The symbols move the units like this.
χ: z717->z547, z421->z161, z569->z520, z282->z452, z555->z282, z742->z555, z278->z216, z734->z463, z452->z950, z715->z339, z520->z717, z216->z672, z670->z421, z161->z734, z950->z569, z25->z670, z672->z27, z339->z25, z27->z506, z253->z278, z519->z253, z463->z456, z369->z519, z547->z369, z456->z877, z877->z742, z506->z715
η: z717->z520, z421->z670, z569->z950, z282->z555, z555->z742, z742->z877, z278->z253, z734->z161, z452->z282, z715->z506, z520->z569, z216->z278, z670->z25, z161->z421, z950->z452, z25->z339, z672->z216, z339->z715, z27->z672, z253->z519, z519->z369, z463->z734, z369->z547, z547->z717, z456->z463, z877->z456, z506->z27
β: z717->z369, z421->z734, z569->z717, z282->z950, z555->z452, z742->z282, z278->z672, z734->z456, z452->z569, z715->z25, z520->z547, z216->z27, z670->z161, z161->z463, z950->z520, z25->z421, z672->z506, z339->z670, z27->z715, z253->z216, z519->z278, z463->z877, z369->z253, z547->z519, z456->z742, z877->z555, z506->z339
ε: z717->z519, z421->z463, z569->z547, z282->z569, z555->z950, z742->z452, z278->z27, z734->z877, z452->z520, z715->z670, z520->z369, z216->z506, z670->z734, z161->z456, z950->z717, z25->z161, z672->z715, z339->z421, z27->z339, z253->z672, z519->z216, z463->z742, z369->z278, z547->z253, z456->z555, z877->z282, z506->z25

Where do the symbols, taken in turn from left to right, take each start?
Answer with the unit's row, about right, then its name.
-972	-387	+44	-360	+294	-311	-166	-137	+366	+350	+262	-345	-392	+398	+82	+64	+890	-212	-343	-340	-473	+188	-565	+168	-121	+123	+203	+3	+827	-77	-604	+81	+253	+1059	+94	+324	-306	+335	-882	-7	+363	+6	-208	-84	+0	-188	+10	+208	+272	-134	-358	-325	+239	+165	+527	+10	-411	-469	-556	-301	-252	+124	-112	+139	-150	-209	+464	+31	+204	-498
χ: -573	-82	-52	-472	-63	-49	+100	-26	+487	+235	+211	-272	-74	+356	+248	-109	+822	-422	+9	-273	-505	-38	-398	+206	-101	-77	+475	+0	+911	+129	-368	+545	+612	+1012	-32	+660	-630	+329	-828	+7	+329	-371	-257	-100	-175	+103	+25	+115	+223	+135	-93	-369	+38	+107	+288	-158	-61	-691	-79	-399	+17	+93	-391	+341	-216	+294	+314	-320	+412	-155 z547
-217	+106	-145	-234	+89	-30	+390	-124	+503	+326	+267	+241	+126	+231	-154	-10	+874	-295	+130	-135	-396	-377	+121	+50	-27	+69	+348	-45	+979	+237	+164	+673	+530	+896	-325	+799	-848	+616	-540	+109	-9	-101	-407	-386	-323	+467	-119	+2	+105	-137	-172	-237	-188	-276	+93	-17	+44	-577	-67	-604	-17	+82	-515	+52	-451	+9	+317	-429	+222	-253
ε: +50	+185	+266	-348	+888	-10	-76	-420	-121	+93	+434	+181	+674	+151	-70	-269	-256	+491	-12	-289	-155	+284	-301	-457	+732	-290	-253	-92	+405	-424	+26	+749	+382	-297	-145	-264	-262	-60	-264	+126	-93	-128	-279	+97	+135	+1111	+321	-229	-419	-423	-195	+21	-377	-276	+333	-276	+85	-223	-456	-668	-392	+368	-29	+105	-318	-177	+447	-565	-52	-653 z278
-81	+73	+203	-69	+735	+172	+573	-414	+2	+297	+704	+389	+403	+283	-271	-86	-69	-80	+123	-487	-162	+153	+34	-303	+417	-187	-317	-29	+497	-74	+383	+893	+437	-164	-203	-135	-756	+217	-384	+283	+90	-145	-339	-257	-95	+843	+134	-253	-378	-664	-78	+121	-161	-315	-11	-134	+154	-188	-659	-736	-298	+340	-495	-136	-484	+114	+209	-412	-158	-320
β: -223	+323	+33	-409	+602	-37	-167	-377	-226	-29	+72	+507	+598	-220	-5	-292	-195	+701	-401	+216	-290	-200	-56	-235	+468	-375	-612	-7	+288	-392	+103	+608	+388	-302	-41	-334	+228	-395	-164	-4	+100	-54	+138	+318	+108	+966	+228	-149	-128	-291	+101	-323	-750	-232	+590	-290	+43	-127	-25	-760	-301	+206	-154	+612	-149	-236	+553	-834	+111	-350 z216
-310	+27	-101	-142	+165	+40	+284	-190	+411	+340	+310	+8	+125	+118	+126	-166	+829	-207	+224	-254	-328	-288	+40	-51	-139	+192	+375	+130	+1011	+242	+261	+889	+580	+813	-289	+457	-1056	+346	-539	+89	+111	-214	-438	-260	-380	+382	+86	-68	-10	+150	+23	-138	-159	-295	+184	-43	+68	-669	+39	-694	+5	-123	-488	-95	-288	+166	+241	-186	+173	-260
β: +236	-34	+385	-31	+932	+88	+335	-321	-32	+21	+483	+567	+338	+322	-316	-234	+1	-27	+217	-412	-205	+125	-149	-385	+473	-101	-319	-108	+477	-181	+247	+1008	+405	-65	-266	-42	-595	+355	-306	+126	-62	-161	-361	-79	-336	+968	-145	-158	-590	-619	-19	-28	-344	-408	-238	-164	+223	-211	-520	-792	-307	+434	-429	-214	-336	+50	+317	-335	+133	-528 z253
-151	+115	-206	-226	-53	-18	+330	-151	+245	+299	+157	+146	+90	+156	-62	-172	+960	-218	+140	-221	-378	-335	-1	+24	+99	+96	+257	-35	+710	+195	+76	+1021	+549	+788	-229	+485	-812	+571	-800	+127	-14	-214	-355	-313	-473	+608	-110	+159	-85	-102	-27	-51	-210	-365	+81	-157	-75	-578	+111	-656	+32	-175	-361	+18	-420	-12	+335	-397	+331	-213
χ: -19	-44	-51	-122	+455	+275	+475	-205	+257	+462	+544	+223	+302	+287	-144	+62	+372	-200	+278	-362	-79	+7	+233	-236	+154	+228	+65	+83	+753	+243	+393	+903	+528	+258	-261	+443	-1052	+588	-432	+65	-194	-240	-512	-364	-397	+757	-87	-114	-391	-454	-166	-9	-333	-390	-117	-25	+89	-399	-393	-878	-69	-221	-436	-442	-514	+106	+223	-433	+199	-362 z519
+252	-72	-16	+365	+62	+74	-96	+123	-454	-342	-203	+97	+25	-333	+60	+27	-860	+289	+103	+155	+570	+208	+224	-126	+85	-33	-429	-94	-838	-250	-136	-777	-520	-969	+321	-639	+662	-390	+726	+92	-238	+544	+666	+296	+410	-328	-94	+25	-185	-1	+72	+206	+82	+113	-233	+247	-48	+490	-90	+657	-74	+198	+454	-59	+142	-199	-335	+325	-228	+275
η: +481	+182	-154	+465	-255	+333	+190	+170	-366	-337	-75	+440	+230	-360	-103	-18	-763	+233	+268	+330	+545	+45	+465	-16	+314	+62	-304	+98	-806	+27	+429	-378	-409	-1001	+180	-501	+454	-322	+857	-26	-508	+108	+244	+158	+223	+76	-54	-151	-261	-119	+331	+169	-134	-222	-553	+100	-5	+456	+197	+267	+49	-50	+364	-131	+214	-113	-452	+272	-299	+471 z421
-60	-528	+412	+390	-83	-196	-121	-237	+438	-341	-5	-509	-521	+445	-137	-287	-147	-798	+297	-605	+209	-45	-95	+71	-415	+42	+648	+124	-343	+365	-10	-445	-452	+41	+146	+149	+49	+541	+26	+28	+303	-559	-624	+114	-103	-557	+522	-63	+377	+237	-54	+207	+668	-367	-433	+39	+74	+131	-569	+852	+247	+32	+37	-298	+41	+633	-634	+574	-468	-29
χ: -269	-383	+220	+531	-52	-230	-254	-56	+394	-557	-322	-353	-416	+526	-84	-743	-129	-521	+62	-306	+223	-226	-161	-195	-458	-136	+381	+224	-433	+321	-172	-297	-270	+391	-57	-315	-17	+471	-275	-410	+434	-650	-1155	+91	-135	-277	+511	-7	+158	+147	-126	-159	+547	-350	-368	-210	-109	+192	-400	+650	+165	+38	-274	+8	+314	+644	-262	+229	-715	-31 z282
+307	+408	-338	-458	+98	+203	+72	+266	-551	+469	+61	+458	+552	-338	+256	+512	+199	+432	-247	+291	-272	+242	+321	+267	+411	+85	-372	-176	+359	-332	-67	+311	+383	-367	-210	-8	+105	-297	+167	+64	-259	+592	+1051	-151	-26	+320	-764	+25	-177	-161	-138	+143	-719	+197	+392	+56	-55	-204	+563	-663	-89	-27	+101	+142	-127	-616	+516	-426	+603	+108
ε: +363	+575	-22	-236	-91	+484	-34	-33	-479	+87	-39	+307	+285	-73	+184	+259	-450	-76	+31	+37	-148	-6	-254	+290	+391	-263	-107	-279	+365	+19	+418	+627	-351	-858	-53	+303	-154	-326	+1140	+639	-524	-318	+361	-263	+222	+156	-242	+329	+206	+488	+379	+77	+192	-87	+268	+257	+377	+151	+317	+303	-157	-89	+298	+392	+256	+505	-213	-851	+444	+477 z339
-40	+241	+310	-204	+1136	+124	+28	-312	-66	-11	+393	+217	+642	+18	-193	-250	-168	+400	+49	-177	-3	-94	-281	-220	+818	-475	-559	-174	+333	-441	-68	+768	+204	-321	-110	-111	-195	+120	-216	+252	-29	+61	-210	+51	+176	+837	+153	-126	-409	-395	-86	-128	-483	-373	+443	-267	+230	-49	-630	-716	-344	+388	-148	+190	-231	-60	+499	-556	+39	-534
β: +78	+416	-188	-535	+467	+96	-129	+29	-285	+218	-217	+587	+597	-306	+151	+285	+5	+715	-412	+376	-269	+69	+24	-177	+623	-129	-580	-67	+326	-590	-46	+370	+601	-176	-81	-233	+126	-314	-210	+32	-217	+254	+595	+189	-80	+703	-68	-51	-395	-170	-151	-144	-742	+153	+688	-133	+24	-251	+524	-925	-65	+182	+37	+195	+19	-642	+648	-628	+419	-195 z672
-276	-350	+167	+353	+8	-286	-119	-227	+631	-585	-304	-214	-501	+216	-245	-675	+198	-152	+143	-159	+200	-478	+124	-369	-330	+205	+247	+356	-435	+87	-180	-513	+91	+611	+56	-446	-85	+217	-802	-563	+624	-499	-885	+191	-285	-213	+871	-264	-107	+43	-161	-157	+21	-314	-93	-338	-221	-170	-131	+159	+242	-7	-285	-71	-93	+350	+88	+499	-857	-409
ε η η η: -338	-202	+140	+323	-50	+5	-23	-51	+497	-586	-439	-402	-418	+193	-189	-762	+101	-55	+197	+116	+301	-437	+78	-539	-345	+177	+158	+241	-470	+319	-130	-449	-44	+493	+4	-334	+115	+320	-833	-579	+372	-315	-1072	+241	-221	-87	+643	-236	+72	-30	-91	-191	-198	-201	-202	-339	-108	-131	-106	+283	+194	-42	-188	-92	-30	+300	+151	+390	-800	-459 z452
-271	-515	-39	+405	-55	-362	+45	-25	+261	-189	-241	-371	-221	+181	-74	-299	+114	+207	-32	+24	+148	+61	+351	-523	-342	+464	+43	+217	-211	+97	-452	-561	+262	+872	-155	-432	+2	+333	-1177	-882	+372	+119	-750	+229	-330	-64	+542	-338	-320	-260	-254	-64	-425	-94	-321	-107	-327	-355	-54	-125	+127	+105	-158	-327	-268	-172	+119	+731	-469	-389
η η χ χ: -320	-389	-14	+421	-54	-290	+85	+218	+401	-94	-386	-234	-148	+155	-352	-314	+333	+40	-28	+16	+237	-163	+314	-567	-411	+471	+16	+112	-459	+380	-260	-581	+358	+706	-131	-476	+76	+287	-1090	-691	+450	+8	-593	+134	-315	-3	+498	-207	-72	-373	-296	-153	-398	-147	-60	-89	-451	-240	+51	-146	+283	-25	-275	-379	-157	-197	+256	+596	-758	-463 z950
-12	-219	-260	+327	-998	-191	-82	+406	-114	-248	-657	-311	-575	-215	+183	+321	+297	-197	-64	+299	+219	-34	+199	+392	-486	+70	+305	+179	-536	+369	-278	-1020	-369	+196	+145	-16	+438	-55	+143	-291	-22	+101	+240	-1	-145	-1208	-101	+221	+313	+509	-27	+99	+337	+442	+17	+115	-57	+243	+500	+675	+121	-322	-5	+41	+482	-130	-281	+375	+11	+439
η χ: -95	-153	-303	-19	-891	-100	-372	+475	-134	-169	-720	-251	-576	-310	+146	+159	+220	-17	-41	+342	-92	-278	+220	+338	-576	+236	+399	+138	-473	+160	-316	-777	-285	+434	+275	+258	+550	-127	+154	-149	+48	+134	+352	+39	+103	-875	-65	+271	+557	+545	+17	-49	+313	+327	-111	+121	-235	+45	+614	+742	+243	-371	+251	-39	+312	-41	-371	+528	+66	+359 z456
+9	-300	-10	+685	-401	-8	+244	+141	+333	+2	+38	-382	-679	+406	-96	+161	-151	-811	+348	-395	+72	-38	+16	+234	-705	+324	+640	-35	-124	+646	+70	-533	-398	+251	+146	+372	-116	+316	+312	-1	-67	-136	-268	-31	-30	-577	-136	+142	+358	+129	-10	+81	+873	+281	-781	+237	-36	+42	-274	+767	+143	+35	-204	-380	-35	+251	-785	+673	-85	+366
β β: -217	-547	+73	+247	+120	-301	+44	-20	+566	-354	-230	-387	-189	+27	-139	-390	+218	+156	-157	+11	+162	-153	+237	-506	-526	+346	+41	+333	-582	+81	-233	-745	+300	+761	-13	-665	+111	+306	-1102	-690	+567	+82	-832	+333	-63	-263	+395	-214	-243	-383	-200	+50	-295	-238	-199	-172	-391	-172	-156	-298	+101	+96	-410	-360	-272	-249	+175	+582	-518	-695 z950
-181	-370	+75	+315	+107	-183	-238	+1	+476	-565	-420	-393	-78	+334	-293	-714	+18	+15	-1	-75	+267	-340	+137	-699	-476	+123	+200	+249	-487	+294	-245	-508	+62	+490	-27	-408	-6	+74	-838	-681	+428	-384	-960	+252	-295	+42	+852	-197	-91	+109	-68	+11	+3	-396	-269	-89	-27	-70	-130	+84	+153	+61	-172	+39	+105	+380	+212	+458	-874	-518
ε η β: -873	-297	+39	-539	+317	-434	-179	-120	+397	+448	+122	-637	-148	+465	+73	+35	+673	-164	-501	-291	-521	+42	-613	+168	-121	-84	+224	-64	+700	+32	-506	+59	+491	+973	+122	+229	-332	+8	-851	-97	+522	-256	-380	-18	-126	-82	+149	+58	+296	+28	-357	-241	+102	+358	+384	+46	-207	-383	-441	-209	-169	+171	-127	-17	-377	-212	+344	-29	+261	-402 z717
+356	+574	+193	-326	-189	+151	-180	-38	-430	-49	+211	+477	+73	-178	+252	+214	-405	-39	+44	+4	-63	-4	-126	+360	+343	-485	+37	-87	+317	-205	+524	+664	-221	-773	+19	+572	-14	-279	+1175	+635	-384	-190	+289	-176	+257	+18	-276	+156	+273	+476	+361	+20	+238	-78	+118	+112	+391	+286	+311	+127	-137	-67	+194	+437	+293	+403	-323	-775	+582	+541
η: +167	+367	-59	-425	+112	+307	+126	+243	-503	+374	+308	+331	+245	-170	+199	+646	-396	-90	-155	+101	-221	+288	-330	+546	+594	-356	-17	-410	+635	-279	+241	+484	-92	-759	+21	+513	+29	-191	+822	+725	-569	+41	+793	-321	+157	-20	-700	+246	+0	+330	+96	+37	+341	+224	+28	+281	+194	+297	+133	+89	-212	-210	+131	+235	+76	+8	-75	-633	+799	+522 z715
+33	+38	-56	-6	+430	+116	+663	-361	+40	+309	+594	+286	+291	+506	-159	+25	+487	-136	+267	-312	-191	+18	+359	-70	+244	-8	+188	+166	+556	+249	+434	+1009	+400	+259	-342	+294	-638	+413	-384	+135	-89	-200	-570	-315	-111	+728	-317	-237	-329	-395	-125	-152	-253	-421	-285	-29	+216	-485	-212	-919	-182	+70	-698	-169	-528	-47	+122	-203	+97	-316
η ε χ η: -46	+80	+263	-212	+949	+15	+103	-284	-137	+195	+439	+301	+458	-26	-240	-262	-342	+500	-166	-264	-123	+185	-400	-454	+563	-402	-507	-243	+330	-323	+57	+834	+358	-334	-107	-282	-208	+13	-153	+240	-85	-95	-143	+137	+28	+1025	+223	-294	-392	-440	-204	-120	-441	-244	+513	-131	+66	-34	-528	-821	-452	+440	-237	+140	-234	+134	+594	-578	+178	-442 z278
+54	+328	+54	-232	+1077	+17	+40	-212	-36	+136	+511	+444	+637	+8	-264	-204	-104	+271	-223	-220	-248	+143	-325	-433	+671	-183	-567	-62	+269	-487	+122	+870	+573	-364	-134	-203	-130	+7	-94	+190	-96	-116	-419	+142	+246	+1074	+158	-183	-350	-421	-116	-175	-246	-350	+330	-120	+63	-214	-449	-853	-533	+341	-58	+19	-247	-5	+444	-680	-101	-455
ε χ ε η: +216	+720	-70	-224	-176	+311	+87	-8	-502	+72	+195	+295	+126	-103	+403	+57	-416	-211	+143	-137	-45	+98	-414	+472	+334	-526	+78	+54	+332	-236	+519	+573	-356	-877	+122	+454	-207	-360	+1100	+554	-420	-342	+450	-170	+186	+184	-291	+206	+258	+487	+170	+79	+447	-46	-47	+54	+399	+209	+220	+435	-41	-186	+235	+499	+361	+460	-264	-758	+605	+671 z339
+35	-18	+143	-144	+936	+12	+339	-345	+38	+203	+778	+173	+517	+292	-365	-304	+48	+32	+186	-195	-13	+158	-146	-170	+499	-49	-320	-136	+385	-75	+119	+704	+371	-352	-216	-27	-880	+313	-309	+247	+9	-97	-486	-84	-158	+948	-85	-373	-706	-596	-131	+51	-276	-373	-192	-193	+45	-115	-731	-807	-336	+341	-334	-213	-510	+144	+200	-240	-138	-426
ε: +180	+587	-220	-524	+78	+38	-69	+66	-287	+265	-177	+472	+621	-547	+22	+21	+124	+726	-298	+449	-456	+117	+46	-185	+398	-29	-636	-127	+132	-517	-90	+391	+605	-248	+26	-167	+175	-319	-108	+134	-60	+420	+487	+93	-103	+454	-32	-96	-343	-146	+45	-20	-874	-57	+770	-264	+75	-187	+395	-739	-179	-7	+9	+426	-23	-436	+492	-491	+349	-198 z672
+85	+124	-59	-6	+564	+139	+633	-281	+263	+370	+605	+304	+213	+413	-118	-10	+420	-185	+267	-307	-13	+106	+129	-51	+267	-78	+99	-81	+646	+328	+386	+932	+526	+300	-368	+197	-1095	+549	-391	+101	-77	-69	-472	-259	-293	+738	-132	-205	-278	-676	-162	-73	-284	-410	-66	-70	+189	-445	-328	-825	+80	+91	-266	-291	-480	+64	-19	-209	+109	-342
ε η β: -19	+382	-210	-601	+439	+257	-65	+88	-298	+160	-59	+384	+523	-408	+158	+247	+169	+1028	-330	+423	-306	-154	+313	-178	+435	-112	-452	-66	+174	-620	-100	+350	+463	-223	-134	-284	+195	-331	-170	+125	-187	+296	+458	+85	-113	+624	-62	-110	-392	-118	+58	-230	-867	+79	+755	-223	-3	-119	+438	-561	-279	+2	+79	+201	+12	-594	+406	-523	+430	-99 z672
-28	-61	-40	+79	-663	-215	-650	+345	+10	-309	-845	-343	-364	-332	+244	+99	-233	+63	-322	+181	+164	+18	-49	+117	-590	-69	+87	+75	-420	-192	-351	-992	-555	-199	+339	-67	+1010	-378	+335	-239	+99	+175	+396	+280	+58	-832	+85	+252	+419	+607	-181	-73	+320	+458	+174	+44	-177	+368	+582	+729	+265	-256	+482	+206	+445	+113	-209	+242	-72	+441
η ε η η: -138	+117	-35	+84	-793	-101	-652	+314	-44	-169	-653	-272	-338	-550	+396	+88	-225	+220	-294	+286	+176	+56	+70	+197	-336	-32	+78	+185	-627	+6	-390	-902	-320	-61	+323	-96	+742	-453	+291	-30	+144	+103	+491	+269	+185	-893	+138	+263	+489	+719	-58	-55	+252	+447	+4	+16	-182	+310	+570	+832	+97	-133	+390	+243	+534	+171	-334	+333	-156	+359 z463
-219	-562	+372	+602	-100	-31	+123	-120	+482	-435	+78	-429	-566	+536	-105	-457	-82	-639	+474	-417	+434	-61	-218	-22	-453	+106	+375	+243	-274	+446	-189	-318	-301	+302	+88	+30	-194	+451	+109	+5	+149	-416	-653	-94	+47	-448	+286	+148	+25	-5	-204	+126	+849	-239	-594	+199	-117	+124	-540	+847	+261	+118	-25	-285	+26	+628	-495	+531	-518	+133
η β: -139	-406	+274	+602	-107	-186	-287	-292	+507	-579	-152	-402	-421	+366	-282	-718	-28	-460	+55	-197	+258	-425	-137	-317	-484	+83	+367	+257	-490	+339	-281	-425	-220	+316	+161	-150	-124	+382	-275	-399	+519	-562	-974	+186	+100	-154	+755	+22	+140	+205	-104	-220	+429	-266	-244	+20	-98	-3	-302	+527	+349	+165	-253	-117	+54	+459	-141	+308	-885	-257 z282
+16	-12	-130	-42	+466	+99	+302	-459	+259	+330	+692	+348	+234	+174	-152	-28	+403	-212	+318	-348	-230	-56	+199	-237	+165	+166	-50	+29	+700	+121	+552	+1032	+482	+270	-327	+253	-861	+486	-317	+92	-97	-93	-441	-338	-185	+791	-162	-301	-379	-491	-146	+75	-390	-520	-159	-212	+107	-466	-360	-788	-154	-64	-479	-196	-537	+47	+153	-321	+349	-223
η ε: -117	+341	+380	-185	+1059	-107	+139	-350	-122	-28	+524	+321	+530	+144	-164	-528	-283	+506	-91	-108	-169	+62	-354	-388	+612	-354	-351	-80	+241	-451	+107	+728	+373	-508	+57	-408	-336	+79	-219	+166	-53	-123	-441	-102	+176	+895	+120	-149	-559	-450	-126	-45	-325	-498	+405	-175	+156	+18	-529	-649	-169	+483	-71	+110	-276	+207	+432	-696	+64	-462 z278
+150	-55	-27	-153	+380	-73	+477	-388	+193	+338	+618	+372	+263	+382	-193	+48	+441	-247	+385	-388	-249	+73	+115	-122	+345	+117	+165	-144	+474	+228	+526	+1097	+397	+197	-218	+261	-971	+397	-366	+102	-182	+29	-430	-174	-284	+856	-121	-184	-348	-456	-111	+162	-184	-484	-76	-162	+190	-367	-131	-705	-159	+14	-443	-328	-410	+118	+396	-288	+157	-222
η η η ε: +57	-34	-20	-52	+552	+266	+480	-255	+151	+197	+704	+245	+203	+393	-237	+35	+455	-197	+327	-181	-278	-95	+299	-82	+191	+55	+110	+174	+730	+208	+423	+901	+434	+229	-297	+141	-988	+538	-430	+142	-67	+32	-489	-189	-353	+737	-78	-134	-172	-431	-256	+83	-218	-420	-138	-238	+124	-471	-317	-749	-153	+31	-577	-238	-497	+91	+230	-339	+86	-261 z519
+322	+609	+101	-265	-199	+354	-67	+110	-322	-110	+246	+363	+156	-219	+235	+150	-585	-84	+75	-48	-103	+38	-232	+266	+469	-472	-194	-98	+241	-122	+478	+717	-246	-730	-14	+487	-179	-197	+937	+754	-539	-196	+380	-68	+244	-39	-316	+239	+292	+435	+414	+60	+369	-135	+225	+123	+346	+391	+124	+185	+35	-2	+147	+413	+480	+402	-214	-625	+541	+640
η: +219	+462	-44	-335	+33	+379	-52	+56	-476	+374	+432	+395	+150	-268	+88	+614	-177	-88	-191	-223	-249	+280	-418	+613	+410	-288	-119	-218	+416	-218	+323	+514	-112	-847	-111	+579	+86	-196	+837	+618	-429	+63	+879	-281	+270	+158	-771	+315	+168	+375	+138	+118	+262	+337	-23	+148	+295	+336	+131	+93	-153	-89	+373	+161	+95	+81	-101	-696	+605	+474 z715
